In the rows, 128 means zero.
Known rows:
z201: [134 126 135 127 150 144 140 135 136 128 156 139 117 113 130 125 126 134
 116 102 127 133 105 148 140 162  98 158 136 140 120  99 131 108 149 144]
z655: [102 133 141 139 148 150 171 141 153 103  69 150 112 115 116 162  89 180
 137  91 109 160 124 140 141  51 104 122 149 137 105 123 144 140 124 117]
z34: [143 148 131 131 136 152 159 138 106 138 113 158 130 144 124 155 176 120
 111  97 129 125 122 119 137 207 124 116 119 155 148  66 124 169 136  87]
z322: [129 116 118 113 134 135 119 132 165 121 153 129 121 116 127 131 114 143
 119  96 121 142  99 127 148 125  92 156 148 143 132 116 150 122 148 149]
z467: [135 134 124 107 151 147 138 139 122 131 137 144 124 136 129 130 135 136
 123 139 128 132 107 125 133 101 111 114 123 147 130  97 135 147 147 130]
z654: [152 135 124 143 112 132  97 124 124 146 161 132 111 142 134 149 217 128
 127  63 115 131 129 113 130 192 137 145 126 150 132  84 133 167 146  94]
z53: [116 144 144 150 157 137 207 130 134 115  91 161 146 105 128 164  95 153
 130 128 123 167 124 147 139 114  94 135 171 131 128 110 143 173 122 147]
z68: [135 139 100 148  96 128 195 147 126 137 109 133 135 124 125 118 159 128
 125 113 137 155 102 137 138 121 119 142 132 149  74 119 142 142 145 142]
z454: [123 109 123 140 138 142 182 124 170 124 150 133 155 136 126 184 105 177
 125  95 124 139 147 118 144 128 134 111 168 139 119 142 150 135 151 123]
z303: [150 137 134 153 104 134 137 154 128 143  98 175 139 120 136 141 213  99
  95  89 136  85 100 128 131 228 109 111 107 153 154  99 121 161 137  81]
z978: [130 152 153 158 155 133 129 118  90 141 122  90 107 143 128 152 159 126
 132  84 115 163 140 158 120 182 117 161 140 147 110  67 119 161 141 107]
z843: [130 115 123 126 132 137 151 131 159 128 136 130 118 117 133 126 122 155
 129 123 127 130 102 122 139  93  95 132 140 142 103 124 147 139 144 139]
z435: [141 123 159 146 145 146 154 134 133 134 146 145 115 106 139 133 136 137
 125 131 131 128 119 134 136 147 102 145 134 129 109  95 128 136 137 140]
z54: [136 118 130 123 153 154 166 133 136 130 182 151 108 108 142 116 118 140
 141 129 130 106 111 144 155  90 100 141 126 136  90 125 135 136 154 159]
z790: [140 146 140 165 112 125 124 146 134 149 115 135 132 157 130 119 174 125
  98 103 138  94  84 153 108 153  89 135 114 164 143 105 134 155 129 104]
z553: [139 155 107 128 126 137 148 130  84 139 121 116 120 159 121 126 187 132
 128 107 129 169 118 123 133 139 138 145 129 153  90  71 124 166 147 116]
z546: [128 111 130 124 162 137 140 123 132 136 172 126 130 115 135 171 105 164
 135 111 119 188 150 136 131 129 164 115 168 111  94 150 151  97 164 143]
z59: [144 155 143 155 127 135 139 130 120 138 172 167 105 116 154 111 186  97
 140 114 118 114  99 141 143 124  72 158 113 152 123  89 130 207 127 151]
z876: [138 125 146 150 132 129 130 129 155 123 151 156 118 101 139 132 153 147
 131 127 125 135 110 112 133 103  86 152 141 135 137  97 128 167 123 144]

Facts:
z790: ρ z88; Σ 379; ψ z356 z333 z202 z538
z359: ρ z60; Σ 379
z540: ρ z270; Σ 836
z333: ρ z668; Σ 417
z843: ρ z991; Σ 836
z12: ρ z925; Σ 417
z695: ρ z16; Σ 836
z798: ρ z557; Σ 379
z570: ρ z530
z347: ρ z553; Σ 836
z442: ρ z98; Σ 836
z506: ρ z755; Σ 836
z957: ρ z744; Σ 836
z502: ρ z98; Σ 417
z876: ρ z337; Σ 836
z303: ρ z530; Σ 379; ψ z913 z265 z884 z337 z426
z529: ρ z356; Σ 379; ψ z77 z926 z911
z367: ρ z866; Σ 836
z995: ρ z356
z151: ρ z98; Σ 836
z484: ρ z329; Σ 417
z913: ρ z553; Σ 417
z247: ρ z337; Σ 836
z685: ρ z60; Σ 836
z428: ρ z488; Σ 836
z538: ρ z488; Σ 379
z408: ρ z530; Σ 836; ψ z151 z979 z850
z265: ρ z651; Σ 379
z83: ρ z467; Σ 836; ψ z884 z540 z570
z645: ρ z379; Σ 417
z524: ρ z80; Σ 836
z852: ρ z536; Σ 417; ψ z439 z639 z818
z979: ρ z337; Σ 836
z710: ρ z302; Σ 417
z850: ρ z594
z77: ρ z925; Σ 836
z914: ρ z553; Σ 417
z34: ψ z454 z337 z18
z964: ρ z553; Σ 417
z79: ρ z557; Σ 836; ψ z212
z668: ρ z530
z59: ρ z536; Σ 379; ψ z488 z54 z929
z346: ρ z379; Σ 836
z702: ρ z611; Σ 417
z439: ρ z925; Σ 417
z355: ρ z995; Σ 836
z212: ρ z315; Σ 417
z254: ρ z16; Σ 417
z818: ρ z379; Σ 379
z215: ρ z337; Σ 379
z60: ρ z302
z112: ρ z98; Σ 417
z582: ρ z302; Σ 836; ψ z488 z428 z506 z78
z594: ψ z894 z502 z924 z426
z15: ρ z925; Σ 417
z907: ρ z557; Σ 836
z872: ρ z777; Σ 836
z328: ρ z777; Σ 379
z435: ρ z924; Σ 417
z260: ρ z379; Σ 379
z729: ρ z553; Σ 836
z998: ρ z777; Σ 379
z85: ρ z34; Σ 417
z948: ρ z98; Σ 836
z978: ρ z60; Σ 417; ψ z720 z215 z151 z335
z412: ρ z611; Σ 379; ψ z964 z546 z60 z695
z655: ρ z98; Σ 836
z206: ρ z901; Σ 379
z149: ρ z356; Σ 836; ψ z80 z925
z999: ρ z594; ψ z206 z367 z926
z96: ρ z557; Σ 836
z341: ρ z315; Σ 836
z322: ρ z488; Σ 836
z720: ρ z34; Σ 836
z201: ρ z356; Σ 417
z44: ρ z611; Σ 379; ψ z53 z655 z762 z524 z335 z818
z571: ρ z88; Σ 417; ψ z439 z454 z964 z639 z621
z747: ρ z924; Σ 417
z779: ρ z98; Σ 379
z272: ρ z925; Σ 417
z93: ρ z594; Σ 836
z943: ρ z850; Σ 379
z488: ρ z356
z925: ρ z88
z182: ρ z60; Σ 379; ψ z302 z517 z347
z536: ρ z924
z152: ρ z651; Σ 836
z399: ρ z553; Σ 836
z294: ρ z999; Σ 417
z762: ρ z611; Σ 836
z426: ρ z536; Σ 836
z329: ρ z530
z654: ρ z270; Σ 836; ψ z710 z302 z379 z502
z639: ρ z270
z553: ρ z16; ψ z359 z260
z608: ρ z611; Σ 379; ψ z720 z546 z247 z943
z37: ρ z925; Σ 417
z202: ρ z557
z16: ψ z439 z762
z422: ρ z553; Σ 417
z18: ρ z850; Σ 836
z133: ρ z337; Σ 836
z791: ρ z570; Σ 836; ψ z163 z998 z517 z247 z907
z651: ρ z379
z137: ρ z98; Σ 417
z402: ρ z777; Σ 836
z335: ρ z337; Σ 836
z452: ρ z98; Σ 379
z894: ρ z60; Σ 417
z98: ρ z80
z379: ρ z356
z78: ρ z553; Σ 417
z54: ρ z901; Σ 417
z545: ρ z80; Σ 836
z744: ρ z557
z173: ρ z639; Σ 379; ψ z948 z545
z21: ρ z98; Σ 417
z777: ρ z315; ψ z272 z12 z506
z755: ρ z16; ψ z747
z313: ρ z270; Σ 417; ψ z720 z454 z355 z302 z315
z68: ρ z553; Σ 379
z13: ρ z202; Σ 836
z911: ρ z925; Σ 836
z277: ρ z379; Σ 836; ψ z215 z546 z359 z315
z541: ρ z488; Σ 836; ψ z399 z77 z422 z530
z180: ρ z999; Σ 836
z474: ρ z80; Σ 379; ψ z77 z668 z247
z659: ρ z925; Σ 836
z348: ρ z777; Σ 836; ψ z322 z843
z630: ρ z777; Σ 417
z611: ρ z16; ψ z729 z315
z53: ρ z924; Σ 379
z337: ρ z924
z332: ρ z329; Σ 836; ψ z710 z546 z402
z884: ρ z98; Σ 417
z774: ρ z991; Σ 836; ψ z265 z137 z333 z911
z546: ρ z802; Σ 417
z163: ρ z651; Σ 417
z854: ρ z98; Σ 836
z517: ρ z901; Σ 836
z866: ρ z80
z926: ρ z530; Σ 836
z374: ρ z570; Σ 417
z929: ρ z668; Σ 836
z454: ρ z88; Σ 836
z621: ρ z594; Σ 836

Rows:
No name comes twice in this set of rows, the named rows included.
[118 178 134 180 122 130 211 137  90 129  41 104 132 144 122 145 166 128
 129  87 121 158 120 163 127 167  87 177 138 163 104  67 120 196 121 111] : z44
[123 109 122 127 145 128 117 116 142 129 152 115 132 115 127 171 107 161
 137 102 111 188 146 123 131 102 149 118 177 127 112 140 163 125 157 135] : z720
[133 124 134 147 129 139 140 123 165 141 176  97 125 161 131 132 125 156
 129 104 136 106 109 130 123 103 100 134 135 167 115 124 140 157 142 130] : z659
[129 123 134 126 133 123 134 145 145 138 117 134 131 110 133 119 115 147
 112 140 134 154  88 144 119  83 106 122 149 136 126 143 157 116 143 143] : z206
[134 114 129 101 162 127  65 128 143 140 189 123 115 125 125 125 127 144
 112  87 119 185 109 149 128 146 120 162 148 124 127 124 147  64 161 150] : z163
[133 131 101  82 166 159 152 133 145 123 187 158 113 126 138 113 104 125
 130 123 121 136  99 132 167  79  89 128 133 150 131 112 140 136 168 174] : z488
[132 113  94 121 116 145 181 141 157 122 171 131 111 116 140 112 125 150
 149 131 125 115 103 120 163  57 101 142 131 148  60 129 151 153 156 168] : z506
[132 118 121 118 147 136 119 124 150 126 166 126 132 120 126 166 136 144
 125  69 108 172 136 116 144 149 128 144 166 134 137 126 151 127 154 129] : z355
[128 103 148 134 131 140 130 170 155 122 102 189 113 100 125 125 125 153
 103 119 137 118  93 135 127  86 120 109 115 122  92 154 138  60 133 109] : z137
[137 153 125 133 142 128  75 105 119 137 155  93 111 147 123 155 183 127
 120  41  94 176 127 137 128 194 109 194 149 153 146  72 135 164 146 111] : z277

The same elements again, as new rows of numbers:
Known rows:
z818: [128  92 172 189 172 177  93  87 177  71  80  80 136 156 140 212  77 103
 103 180  49 130 155 185  84  92 118 124 107 101 124 100]
z44: [142 123 202 109  92 145 147  97 184  96 136 157  36 176 124 194 110 153
 151  78  29 175  94 108  81  74 116 168  68 111  41  35]
z53: [157 106 183 177 146 130  92 107 154  90 102 124 113 154 137 150 101 103
  99 177  33 147 168 145 120  71  74 129 131 121 129  80]
z93: [147 133 129 136 118 133 139 117 102 129 143 133 105 118 123 136 141 145
 131 123 115 119 145 123 141 127 144 107 127 146 135 153]
z747: [141 131 146 149 136  98  98 132 115 133 141 173 147 106 105 120 151 114
  86 170 159 136 153 139 129 114 112 115 156 113 155 106]
z355: [ 87 149 100 172 178 166 134 139 125 134 106  90 136 167 113 163  86 112
 157 151 117 105 110 136 117 149 102 121 128 168 149 172]
z408: [142 170 160 111 100 144 167 119 104 138 136 135  61 139  93 153 119 162
 153  99 105 133  99 115 122 105 112 109  95 156  82 126]
z260: [ 87 129  91 153 165 193 123 131 131 115  90  86 158 155 113 151 101  95
  84 141 108 146 123 154  96 118 139 123 120 133 139 105]
z907: [ 95 199  79 138 132 108 129 142  98 141 115  84 140 120  84 105 103 129
 127 149 113 120 141 115 155 132 127 137 140 151 142 181]
z270: [144 103 115 108 100 122 127 121 114 126 129 113 129 116 139 107 130 126
 128 121 152 141 146 139 113 125 117 106 124 117  94 125]
z328: [141 122 127 103 115 149 125 133 128 114 113 140 129 146 146 113 141 113
  76 117 100 142 141 124 120 101 140 122 132 129 145  98]
z77: [120 220  85 117  86  79 126 121 152 133 113  69 163  76 126 105  99 140
  87 162  89  52 184 117 165 121 178 168 144  90 171 221]
z668: [107 153  87  94  98  83 114 143 130 125 116  64 168  99 106  68  88 116
 106 142 122 139 152 125 123 125 101 155 136  91 101 176]
z254: [110 133 132 137 131 103 103 122 136 131 145 182 143 110 112 146 166 131
 124 122 151 152 127 112 111 131 145 153 117 100 124  97]
z710: [ 72 148  89 154 188 109 100 164 142 165  91 151 163 146 123 129 109  81
 132 151 171 131 110 119 128 156  86 129 155 138 178 129]
z991: [135  93 114 103 104 117 122 125 121 131 132 114 136 118 141 107 122 119
 125 114 148 145 147 137 116 129 119 115 118 115 103 117]
z374: [138 133 144 120 125 105 120 119 132 139 138 169 139 107 121 130 145 122
 107 127 159 140 128 129 124 128 126 124 126 110 129 104]
z914: [101 130 112 135 126  97  96 111 133 127 156 183 136 107 109 152 179 144
 137 123 142 156 125 106 117 133 148 166 125 105 121  94]
z322: [126 130 123 156 141 167 133  97  91 110 127  98 135 112 121 154 140 136
 122 148 133 111 163 154 130 132 170  97 130 151 140 153]

Rows:
No name comes twice in this set of rows, the named rows included.
[ 91 173  76 114 129 124 115 168 128 128  96  91 162 143 105  82 105  94
  71 131  89 148 120 109 138 104 125 141 143 129 158 128] : z998
[151 178 112 104  99 109 127 116 174 116 128 102 142  96 171 110 123 155
  99 164 110  34 171 124 165 135 180 167 152  93 187 217] : z911
[101 165  85 143 117  78 113 126 124  93 150  92 147  88 101 105 148 170
 131 144  75 122 170 102 140 126 182 207 139 120 126 176] : z399
[ 75 128 123 186 186  76  60 115 174 119 115 155 141 141 127 191 116 100
 170 161 114 146 130  96 111 133 101 178 124 101 137  98] : z964
[ 86 166  90 124 149 127 115 158 145 133  79  90 157 169 103 110  77  85
  97 137  76 147 118 113 133 102 104 145 133 126 140 117] : z943
[161 134 171  42  62 174 177 138 167 118 151 160  92 136 176 106 157 168
  75  70 107 110 100 135 116 106 170 177 116 102 128 112] : z790
[139  77 146 162 150 100  81  90 175 105  91  89 132 149 166 166  70 100
 171 174 114 123 169 141 118 116  68 110 120 103 103 122] : z639
[ 83 178 159  84 128 135 162 164 151 168 146 181  76 183  97 150 101 134
 164  82 160 157  19 117  96 137  58 147 106 127  96  96] : z313
[ 88 147 133  94 116 148 147 154 155 120 130 151  66 203 116 146 114 124
 154  66  68 173  58  96  99 105 104 174  97 144  73  67] : z412
[152  81 130 107 107 103 110 122 153  92 137 101 158  95 176  87 122 137
 116 136 147 112 167 151 115 146 134 146 143  91 121 163] : z202
[165 135 184  73  88 158 194 148 144 111 190 152  75 131 156  98 152 218
 128  84 136  85  86 140 129 138 151 197 125 141 118 186] : z774
[163 133 251 132 118 124 128 115 157 126 163 205  58 160 115 181 105 148
 137 142 111 146  93 147  93  83  40 134 111 115  83  70] : z852
[130  99 114  88  89 104 130 115 118 117 152 125 106 127 136 123 152 147
 150  84 145 158 129 113 101 130 137 143 101 112  66 105] : z755

Now the same elements, written a new way:
Known rows:
z348: [159 150 106 119 131 122 156 151  88 104 135 121 133 140]
z852: [125 208  86 106 122 121 130 185 165  81 145 106 103  72]
z173: [159 171 101 131 119 107 133 125 107  98 141 117 129 132]
z412: [142 165  87 102  96 111  91 125 135  91  97  92 157  88]
z538: [117 144 155 109 102 140 126  90 124 147 180 137 119 165]
z659: [139 130 111 148 125 143 166 138 124 124 131 104 136 158]
z442: [116 130  95 140 124 133 179 113  99 145 103 146 120 132]
z18: [114 115 120 128  82 167 116 155 141 151 129 133 119 131]
z964: [ 68 132 156 149  99 151  96 135 173 125  94 106 111  89]
z621: [ 88 143 108 140 105 166 121 148 145 142 136 108 130  99]
z399: [ 96 130 187 102 114 106 136 127 103 160 102  88 136 152]
z356: [148 120 180  72 165 149 115  88 131 163 180 138  99 146]
z428: [114 100 136 184 154 158 141 121  52 122 140 148 131 144]
z630: [125 142 132 140 129 113 148 137 124  94 137 136 118 142]
z695: [ 89 112 124 142 107 145 108 142 129 146  92 107 139 101]
z206: [ 96 141 159 116 115  96 135  97 131 152 150 123 133 168]
z77: [ 87  95 170 125 127 107 177 107 143 180 126 103 174 191]
z85: [127 143 151 147 130 125 148 132 132 100 128 136 115 133]
z929: [114 106 130 182 142 136 138 145  69 119 117 140 116 144]

Rows:
No name comes twice in this set of rows, the named rows included.
[156 131 101 115 173 134 144  76 138 149  97 162  92 115] : z98
[ 66 152 129 190 123 175 129 133 200 126 155  85 100 102] : z439
[192 146 101  85  77 149 138 163 110 108 134 132 105 151] : z83
[ 99  70 142 161 100 140 112 133 177 113 112 162 151 120] : z710
[137 164  84 112 124 117 141 165 107  99 116 107 158 103] : z408
[168 102 134 163 181 151 140 106 155 141 148  98 119 157] : z925
[134  79 125 117  62 144 104 170 129 160 141 156  87 165] : z426
[118 110 170 195 139 142 122 129  76  97  96 130  95 125] : z78
[184 135  79 151 152 120 162 154  36  80 111 131 127 133] : z582
[140 152 113  78 112  53 159  91 133 124 108 130 190 141] : z474
[175 117 130 134 176 142 127 109 148 137 143 108 117 139] : z88
[106 119 139 145 127 157 138 121  78 130 148 136 135 132] : z322
[159 151 117 105 130 139 158 136  78  94 143 123 148 132] : z149
[ 64  83 153 135 124  77 130 153 127 176 112 141 188 135] : z247

